[128 = 0]

[140 141 136 130 135 141 103 134 125  65 124 146 145 125 130 121 123 147
 138 147 124 124 125 108  54 144 118 127 120 140 133 137 127 140 113  80
 126 128 127 139 123 124 131 132 124 172 133 165 139 111 110 124 136 132
 112 105 135 135 133 120  16 117 127 124 111 164 141 114 158 113 128 121
 109 133 155 126 180 126 122 133 130 121 124 151 130 115 133 138 109 123
 113 126 130 132 127 123 125 144 148 139 124 116 112 124 120 139 127 101
 147 118 153 126 130 156 122 106  92 128 119 131 156 122 118 117 134 126
 114 134 127 118 129 139 131 144 119 145 127 113 110 131 121 122 157 115
 125 121 119 133 143 135 168 126 136 132 141 108 120 143 144 130 125 115
  95 120 165 134  60 131 135 100 125 140 107 125 128 154 137 131 119 130
 121 134 130 123 128 106 101 138 135 123 133 118  91 152 132 116 125 102
 125 147 105 126 150 125 120 138 125 105 145 113 140 134 137 139  60] => B:(72)
[134 136  46 138 145 128 108 117 131  97 128 135 108 126 123 125 122 147
 159 172 141 129 187 149 123 116  98 119 120 120 114 120 140 126 130 110
 116 123 181 162 136 120 124 121 127   4 136 163 125 123 143 115 118 125
 198 143 119 133 118 124  43 118 135 123 113 140 144 150 184 128 137  97
 149 138 136 131 249 130 124 128 132 143 151 147 131 141 124 122  53 121
 118 130 125 109 136 135 113 133  90 117 127  78 113 124 130 135 124  90
 159 140 135 124 134 127 132 136 126 115 107 128 161 110  88 130 123 138
 146 130 129 145 136 138 114 165 119 116 125 109  92 129 131  86  80 129
 124 123 109 130 118 134 128 120 158 125 119 138 131 126 135 129  74 119
 140 132 167 103  79  95 140  99 116 117 171 145 112  83 125 135 119 128
 133 138 131 126 126  37 147 150 117 112 112 120 126 151 130 136 138 134
 117 177 149 129 130 136 140  80 136 137 125 117  30 122 109 138  59] => C:(68)
[118 122 146 125  83 155 101 229 124 165 130 125 119 130 130 121 132 151
 156 116 124 135  89 139 173 161 129 135 128 117 131 156 108 124 110 167
 144 126 112 151 135 127 125 128 144 211 126 119 130 127 132 117 127 113
 109 142 109 128 121 122   4 145 118 145 154 122 109 118  96 151 143 140
 128 148 127 106 149 129 101 135 123 126 119 131 115 147 135 142 114 147
 132 136 123 115 126 108 119 138 121 152 132 145 122 133 140 125 134 147
 132 147 163 128 130 133 131 133 120 130 141 116 146 130 132 125 109 120
 130 104 130 101 126 135 150 120 135 112 120 164 123 134 123 137  49 136
 130  98 136 114 125 127 145 119 152 113 122 142 113 179 134 129 139 132
 124 127 121 146 100 168 120  95 120 124  73 139 133 143 160 124 122 131
 129 137 125 164 131 160 146 133 159 112 126 124 136 115 138 105 136 147
 128 149 194 129 129 144 132 172 125 113 163 126 131 133 128 128 116] => W:(47)
[123 131 116 122 116 113 133 123 133 156 133 145 109 123 126 127 114 152
 101 119 100 126 140 156 245 149 150 135 125 199 139 115 145 122  81 192
 127 122  57 125 141 126 129 119 130  46 133 112 114 130 156 127 125 139
 163 141 101 120  97 139  93 133 128 133 126 141 111 101 126 136 131 144
  75 117 117 140  89 130 135 139 135 134 131 132 127 169 122 137 160 167
 133 138 120 135 135 142 137 111 103 117 132 104 148 138 130 121 152 159
 142  25 108 129 117 117 118 130 102 115 140 124 128 120 107 140 129 113
 129 137 130 130 116 135 155 128 137 134 131 138  94 124 136 147  85 124
 127 104 140 121 131 117 155 149  95 117 117 132 125 104 119 132 135 139
 192 158 133 136 124 146 124 100 111 124 133 114 132 106 119 158 141 140
 134 112 106 104 121 122 109 140 112 137 141 135 171 121 111 146 169 168
 130  89 127 124 133 121 132 116 120 153 125 125 125 143 131 133 124] => U:(71)
[122 160 120 139 111 123 117 161 114 137 129 111 131 125 123 125 127 145
 146 137 112 149 162 124 181 182 153 128 122 114 128 128 145 128 134 158
 135 117 145 117 130 131 127 147 127 120 132 104 121 130 152 120 113 128
 122  96 112 128 122 131  89 135 125 116 157 140 127 111 130 126 135 125
 127 118 114 124 162 131 127 135 132 136 147 129 130 154 126 134 145 148
 144 126 141 128 137 142 140 139  92 104 135 102 137 125 131 126 148 132
 153  63 102 141 117 103 127 142 102 120 170 121 150 122 109 116 120 122
 131 130 125 136 119 147 141 107 132 129 131 131 119 135 127 128  73  94
 134  96 157 133 154 128 160 146 117 110 119 138 132 154 114 138 120 141
 188 179 156 122 110 148 123 127 132 103 111 152 105 112 126 127 136 132
 106 126 111 113 134  91  79 126 123 110 120 130 187 119 132 133 146 157
 129 133 126 129 124 129 122 124 122 129 132 124 161 139 144 139 112] => U:(67)
[131 139 121 130 134 115 118 100 109  51 130 130 154 126 116 139 136  91
 134 145 145 117 154 114  48  98 111 118 124 140 120  79 141 133 127  69
 116 128 229 127 131 130 115 130 124 172 109 178 139 124 118 136 133 126
 103  91 137 143 136 128 118 112 132 108  95 140 131 112 178  88 120 130
 129 122 125 144 219 105 130 130 140 110 136 132 123 129 127 137 132 106
 108 127 132 135 142 130 116 154 124 122 125 108 128 115 124 136 124  78
 122 190 114 123 154 157 123 121 122 143 112 115  84 116 142 120 127 152
 119 158 117 137 160 121 110 147 110 132 133 132 121 132 115 133 209 129
  88 138 127 139 131 126 115 127 114 146 147 118 123 137 128 119  92 105
 119 142 182 118 129 100 133 142 130 140 141 126 122 119 119 131 133 126
 118 121 136 112 127  75 118 126 129 138 127 118  89 143 125 106 129 140
 144 151 101 139 122 124 121  82 125 133 103 113 163 107 132 132 145] => B:(61)
[120 138 153 115  90 136 103 199 114 167 133 111 125 136 139 127 125 143
 117 108  93 136 117 144 189 173 157 152 117 162 142 157 106 120 120 182
 137 124  96 115 134 125 128 117 139 248 122  82 121 126 154 126 128 119
  77 136 127 122 132 130  50 145 119 128 157 137 126  99  77 147 139 156
 105 129 119 112 122 141 133 140 120 153 123 119 128 162 130 140 169 153
 142 136 127 135 131 133 128 138 124 123 119 126 135 139 140 138 156 149
 139  98 123 125 107 114 120 135 114 117 151 121 120 125 138 120 133 120
 118 126 141 109 115 145 128 104 129 124 133 145 137 144 102 150  61 119
 133 105 156 113 142 124 153 160 109 111 128 136 132 135 118 142 165 138
 182 150 114 141 120 160 134 162 135 105  99 141 133 137 136 118 130 139
 124 124 116 153 129 160 124 108 142 116 119 124 167 100 145 135 154 143
 128 112 138 120 130 132 125 221 126 132 130 104 212 133 124 123 145] => W:(66)
[133 153  64 138 147 104 118  86 127  89 122 147 125 133 106 117 123 166
 168 151 144 124 188 150 170 101 115 119 126  86 114  85 137 136 132 134
 103 121 210 160 139 128 120 138 126   4 146 153 143 128 166 107 127 134
 213 140 109 137 129 123 118 121 130 126 113 140 141 139 167 134 122 118
  93 126 119 140 179 125 129 131 139 136 149 144 137 148 118 109  65 122
 114 123 129 111 137 144 122 127  72 129 131  70 122 128 119 115 122 126
 129 174  88 134 148 125 126 144 120 122 109 127 137 105 114 142 122 128
 155 126 121 149 114 126 135 125 126 120 128 134 103 125 131  78  99 125
 130 135 110 127  96 117 121  87 158 126 126 146 126 121 135 117  94 120
 144 154  99 116 106 109 138  89 115 148 183 135 120  81 115 138 117 125
 120 117 118 106 132  68 179 145 114 144 128 133 135 135 130 135 139 134
 134 151 173 144 155 125 126  99 142 145 104 121   8 137 130 147 116] => C:(69)
[116 121 162 114  74 139 104 217 121 160 133 120 112 123 134 122 121 134
 160 133  74 126  82 131 144 146 148 157 122 177  73 185  85 121 100 193
 132 130  72 134 141 118 138 110 142 252 110 117 130 124 137 129 132 117
  84 135 128 110 112 128   4 142 118 154 148 147  92  94  72 145 135 145
 111 159 128 127 100 140 129 143 123 151 109 122 126 153 142 136 175 133
 129 144 115 124 114 121 123 125 160 146 109 139 137 132 129 137 147 150
 108 150 144 117 106 121 133 121 130 129 134 129 105 134 155 120 137 113
 117 131 130 103 114 135 140 111 135 127 122 130 121 135 113 178  83 132
 130 109 150 100 143 128 159 157 125 111 128 150 134 135 130 124 139 126
 136 105 108 127  98 167 114 146  90 126  54 129 138 150 147 125 132 139
 129 126 125 179 126 158 152 115 158 146 127 100 144  96 134 120 155 155
 126 117 153 127 126 126 122 222 115 100 125 127 171 132 128 122 153] => W:(66)
[133 139 140 145 137 146 110 156 135  22 124 131 163 117 126 143 136 123
 134 138 144 125 146 103  60 130 108 111 125 134 121 127 138 137 105  26
 128 129 178 151 150 135 142 138 142 113 112 179 151 125 115 122 125 135
 120  91 119 144 129 126   4 114 120 131  97 161 143 123 171 122 139 129
  56 103 144 133 155 112 131 133 138 109 143 158 131 126 137 112 133 122
 135 114 122 136 135  78 122 142 139 145 130  95 133 119 120 127 120 115
 131 154 134 112 148 162 115 113 116 131 113 123 140 119 107 119 130 123
 105 135 119 135 140 108 124 141 118 111 131 126 110 132 142 174 166 123
 129 140 134 127 154 115 131 136 130 119 151 107 128 146 123 117 102 116
  60 128 177 130  80 105 124  72 130 130 116 137 143 162 126 121 133 133
 138 142 128  79 135 125  33 135 129 136 130 122  99 160 127 102 142 107
 132 156 105 149 141 124 123 147 121 122 172 134 119 130 132 142  57] => B:(72)
[105 131 167 115  84 143 107 178 122 175 129 120 123 123 136 111 140 147
 144 104  92 139  95 134 157 153 153 155 120 149 156 182  99 126 110 189
 137 130  47 128 122 120 141 112 128 248 134 105 126 127 143 136 119 115
  96 158 140 131 117 133  20 141 111 125 152 139 133  78 106 141 132 157
 111 121 141 112  84 141 153 125 125 138 115 118 125 133 136 141 170 143
 137 135 123 124 116 128 123 140 143 117 127 137 131 144 148 136 141 157
 143 107 153 128 104 125 114 122 127 120 138 123 160 140 127 127 146 120
 124 106 133 116 114 144 139 104 126 130 125 139 109 140 116 159  82 119
 139 111 155 114 152 128 176 139 127 114 124 145 139 122 121 132 159 122
 158 145 126 145  90 163 120 154 113 104  68 136 144 148 136 126 136 134
 128 134 112 146 125 190 157 121 138 120 131 113 153 103 129 131 148 120
 125 114 150 128 130 136 121 189 131 103 148 113 216 143 125 130 134] => W:(66)
[141 167 145 133 144 136 137  98 135  19 128 143 167 127 114 130 144 113
 140 144 174 132 124  94  28 111  98 154 125 111 110  85 134 141 121  18
 124 125 190 123 121 130 128 132 117 194 105 189 140 128  95 129 133 146
 110  73 131 151 148 119  86 105 129 121  92 138 131 126 185  98 125 123
 117 116 132 144 197  82 121 121 134  96 134 139 130 129 133 139 108 108
 117 115 107 144 135 121 124 135 124 177 128 118 125 118 119 127 118  91
 126 155 151 126 149 162 130 117 133 120  79 133 119 132 132 127 125 130
 108 147 122 124 147 115 134 142 117 133 125 123 106 132 142 118 213 124
 120 152 118 145 143 141 131 110 132 149 145  98 110 152 130 126 121 111
  87 112 171 130 109 118 130 100 135 168 124 129 126 160 140 138 124 122
 141 135 148 103 123  83  63 136 142 135 126 130  71 157 116 113 114 110
 128 146 111 134 133 119 122  97 130 116 137 128 104 118 126 136  88] => B:(72)
[126 122 158 112  78 159 109 198 125 137 141 125 126 128 139 117 126 138
 137 112  97 125 132 146 185 191 131 140 125 222 139 188 134 120 110 157
 148 131  49 140 140 123 114 111 136  96 106 122 120 130 144 150 135 125
 141 157 123 128 105 131   4 142 118 120 148 129 133  94 106 136 139 148
  92 136 138 122 105 146 101 132 122 122 124 139 131 131 136 144 160 167
 135 131 123 134 133  95 117 143 110 135 126  92 141 145 130 133 132 153
 156  86 160 138 120 119 112 126 121 123 126 122 149 123 111 131 122 101
 122 123 125 106 124 131 132 118 139 121 123 129 112 143 131 183  64 126
 142 108 142 114 152 114 168 150 136 110 137 127 136 156 130 121 150 140
 116 116 159 144  98 151 132 124 126  95  74 140 115 124 130 112 141 132
 131 184 122 139 141 162  73 124 133 100 118 126 138 118 139 119 165 127
 123 128 141 119 147 133 128 178 119 102 184 132 183 128 122 137  78] => W:(76)
[120 141  95 140 134 145 104 131 142 101 129 127 138 128 119 128 136 120
 177 166 170 120 190 150 147 125 105 117 132 109 131 108 148 151 136 106
 130 110 234 147 140 127 122 149 132   4 120 165 133 128 154 113 129 122
 158 120 117 152 127 141  66 107 125 106 115 128 150 128 191 138 128 103
 129 112 121 122 236 118 131 110 128 123 166 138 131 121 118 108  81 118
 125 108 136 123 149 109 123 139  83 126 130  88 119 115 125 124 123 110
 154 171 134 133 162 119 124 152 122 128 114 140 133 123 100 124 107 151
 163 131 125 139 154 131 110 148 117 122 123 123 106 136 122  92 106 132
 128 137 124 126 122 137 124  97 142 124 124 132 120 134 122 117 107 128
 149 146 184 133 109 107 138 125 112 102 135 136 123  85 114 128 120 124
 130 119 121 111 135  55 120 134 137 107 124 123 129 138 145 131 145 140
 135 167 153 136 115 130 123  78 130 131 132 120  99 114 131 128  68] => C:(68)
[118 131 143 119  99 154  99 198 133 152 130 133 125 117 126 118 127 132
 128 136  99 133 113 134 180 153 150 142 124 166 135 171 121 128 114 167
 135 127 101 121 131 129 125  90 133 206 121 115 144 127 140 123 124 124
  68 138 124 131 129 128   4 124 119 126 151 137 134  99 122 145 138 145
 106 121 125 115 122 141 117 125 125 135 130 118 126 146 121 140 153 128
 144 139 119 132 124 109 121 151 148 140 127 121 124 134 124 158 135 173
 150 136 139 133 119 110 127 127 120 128 134 117 133 134 138 122 134 119
 126 121 136 118 120 125 128  96 134 131 136 135 123 145 129 162 100 135
 140 121 153 129 139 121 150 146 124 100 133 139 127 123 129 121 133 136
 143 137 145 141 115 150 138 138 122 107  88 129 153 136 134 119 140 132
 135 134 110 138 131 177 115 114 149 116 129 124 154 113 137 113 142 127
 123 119 145 126 114 130 126 195 121 105 129 126 166 131 129 119 117] => W:(66)
[114 128 151 127  81 162  96 223 127 194 135 135 112 131 137 122 130 131
 149 123 100 129  92 147 207 144 111 142 129 166 157 183 110 121 107 139
 131 131  93 142 134 121 125 116 131 174 117 117 122 126 135 113 139 120
 110 162 137 127 119 128   4 152 120 146 144 127 118 100 100 143 134 198
 124 152 131 128 115 136 120 121 116 144 111 113 111 139 133 130 125 138
 131 142 120 118 124 106 131 138 121 139 129 145 127 144 125 127 134 167
 138 121 189 127 116 120 129 129 134 148 124 124 139 134 141 127 121 127
 144 105 134 111 126 135 136 113 125 133 128 128  97 134 112 127  66 139
 126 103 130 114 138 123 167 127 141 123 118 157 134 135 139 140 178 130
 154 131 113 150 112 163 137 139 109 115  65 133 142 141 135  99 119 136
 125 129 123 171 141 177 192 125 154 111 142 123 137  98 136 135 142 126
 136 144 189 126 124 124 117 153 126  92 123 123 161 132 124 126 118] => W:(66)
[116 127 173 113  81 125 108 191 121 186 141 124 136 125 138 111 133 125
 149 119  92 125  99 148 136 145 152 150 127 145 147 175 106 121 107 185
 132 127  95 118 132 132 132 104 129 252 104 101 127 131 119 131 131 115
  71 148 130 123 117 126  57 146 125 161 145 137 132  63  89 142 135 159
 121 138 134 119  84 137 142 128 126 143 111 110 128 132 134 139 184 134
 129 147 127 120 131 120  72 132 146 127 127 158 136 140 132 141 141 157
 120 129 139 136 124 135 122 125 125 142 145 122 133 127 140 107 131 128
 143 125 133 115 113 130 131  95 132 125 127 152 118 138 115 155 105 122
 124 111 159 116 159 138 154 138 118 115 125 136 135 120 124 127 154 127
 174 166 126 144 122 154 128 168 123 110  70 137 143 137 128 125 134 132
 123 129 112 147 130 194 154 115 144  93 131 133 158 101 134 122 153 132
 132 106 134 128 127 128 138 177 121 108 136 119 252 126 128 120 154] => W:(66)
[134 148  91 128 153 115 115 115 121 110 120 145 137 126 112 128 127 114
 143 163 146 131 174 136 121 113 117 114 127 115 112 101 162 136 132 119
 121 113 193 118 115 120 125 145 134  25 128 159 135 130 147 113 118 125
 142 135 122  96 110 116 131 128 128 116 130 123 136 137 152 117 130 108
 146 120 116 116 226 123 141 111 145 123 142 117 131 129 129 127  96 129
 116 122 139 118 142 126 135 130  90 104 130 116 118 127 130 123 128 104
 136 140 122 132 192 130 122 139 129 133 110 143 129  38 116  99 132 148
 149 122 118 149 133 128 126 139 116 120 113 137 101 124 117  84 132 131
 127 122 105 137 108 129 129 111 144 130 109 127 118 135 120 135 120 114
 142 173 193 131 125  93 131 111 120 122 138 129 107  92 118 129 123 125
 125 122 125 118 130  48 137 140 115 115 126 118 107 135 127 121 133 145
 119 154 132 144 109 120 123  75 128 142 118  96  96 110 126 126  94] => C:(69)
